[ 1.431 -1.769 -0.350 -0.089 -0.121 -0.191] gives -0.121

[[  32.672  -94.976   22.236 -100.904  -93.572  -46.641]
 [-131.617   30.579  162.657  -27.299  -52.710  -11.339]
 [  31.986  -46.412  -95.601  -16.250   -2.867   -0.180]] gives 31.986

[-1.2  0.2  0.6  1.5] gives 0.2

[ 14.773  11.404  -1.868 -11.084   9.763   1.418] gives 9.763

[[ 0.27 -1.79 -1.44  0.87 -2.05 -0.56]
 [ 0.40 -1.22 -1.04  0.62 -1.56 -0.10]
 [-1.28  1.56  0.49 -1.84  1.35  0.88]] gives 0.88

[[-2.07 -1.54 -1.56  1.80  1.93 -1.80]
 [ 0.06  1.05 -0.99  0.07  0.72 -0.18]
 [ 1.37  0.99  1.27 -1.65 -1.46  1.31]] gives 1.37

[ 134.51 -150.05 -139.35 -143.64] gives -143.64

[ 0.151 -1.745  1.530  1.780] gives 0.151

[   6.76  169.37 -139.57  -48.54] gives -48.54
---
array([[ 4.167, -0.643,  0.972, -0.168,  5.771, -2.388],
       [ 2.318, -0.385,  1.543, -0.168,  2.983, -2.116],
       [-1.666,  0.232, -1.076,  0.116, -1.556,  1.461]]) Out: 1.543

array([[ 1.619, -5.611,  0.666, -0.948],
       [ 0.819, -3.281,  1.155,  5.587],
       [ 1.322,  3.493,  0.030,  2.407]]) Out: 1.155

array([[-1.795, -4.117, -4.129,  6.494,  1.796,  3.388],
       [ 5.916,  4.162, -0.992,  6.064, -7.190, -5.287],
       [-4.105,  6.994, -5.443,  1.579,  6.004, -7.088]]) Out: -0.992

array([[-0.978, -3.645, -0.060,  1.490],
       [-1.786, -1.793, -1.102,  3.088],
       [ 0.491,  5.549,  0.058, -1.239]]) Out: -1.102

array([[-0.392,  0.930,  2.316, -0.661, -1.436,  0.640],
       [-3.746, -2.119, -5.861,  3.021,  4.119, -0.511],
       [ 3.186, -1.890, -1.731,  1.028,  0.792, -2.618]]) Out: -5.861

array([[ 4.619,  4.362, -2.212,  2.837,  4.295],
       [-1.918,  0.602, -6.792,  1.825, -2.985],
       [ 0.581,  0.607, -1.986, -1.301,  1.621]]) Out: -6.792
---
[[251 113 151 480 354 126 279]
 [277 322  84 760 222 232 326]] Out: 222

[[-196  459  717 -752]
 [ 263 -556  807 -140]] Out: -556

[[ 92 113 127  92  77]
 [ 48 129 228  72 103]] Out: 228

[[176 143 216  15  81]
 [105 106  18 152 160]] Out: 18

[[-167  -89  371  944]
 [-322 -808 -486 -409]] Out: -808

[[3 9 8 9 8]
 [2 3 4 1 6]] Out: 4
---
[[ 313 -834 -876  192 -838  128  254 -856 -767 -823]
 [-595  452  303 -274  458 -443  103  302  249  283]
 [ 123   91 -696 -343   92  378  257 -713 -641 -683]
 [ 507 -850 -811   80 -858  588 -355 -823 -736 -791]
 [ 146 -894  -18  193 -901 -433 -680    6   -9   -4]
 [  50 -338 -319  -47 -340  227 -246 -330 -304 -321]] gives -595

[[487 492 107 629 775 580 368 479 475 486 477 959]
 [531 404 396 514 872 632 542 439 558 577 410 938]
 [685 163 603 519 690 542 478 212 547 562 464 456]
 [635 384 716 569 721 617 427 268 520 562 523 608]
 [543 524 595 572 827 669 464 405 528 569 492 884]
 [467 555  17 689 720 561 273 492 429 446 521 963]
 [558 446 479 582 772 621 429 378 515 543 492 798]
 [552 623 750 611 798 700 405 376 505 564 555 847]
 [591 465 614 602 728 625 390 323 498 541 534 704]
 [552 658 810 622 780 708 381 371 492 563 580 829]] gives 531

[[7 7 4 4 5 3 5]
 [6 4 5 5 4 8 4]
 [4 4 7 7 6 7 6]
 [5 6 4 4 5 4 4]
 [2 3 8 8 6 7 6]
 [6 7 6 6 7 2 7]
 [7 7 5 4 6 2 6]
 [3 3 7 7 5 8 5]
 [7 7 3 3 4 4 4]
 [7 7 5 5 6 4 6]] gives 6

[[56 44 35 34 37 29 53 30 29]
 [12 50 55 19 17 33 15 25 28]
 [73 16 15 42 49 21 72 20 23]
 [76 33 22 42 48 26 71 29 28]
 [50  5 17 69 74 51 49 52 51]
 [28 45 46 21 22 27 30 21 24]] gives 12

[[596 646 625 526 571 668 895 819 753 525 412 653]
 [836 625 297 550 299 228 142 445 756 250 917 847]
 [461 456 819 684 237 857 483 558 592 889 521 520]
 [121 607 804 916 305 727 504 540 431 577 771 841]
 [574 539 765 250 652 335 733 379 432 425 425 691]] gives 836
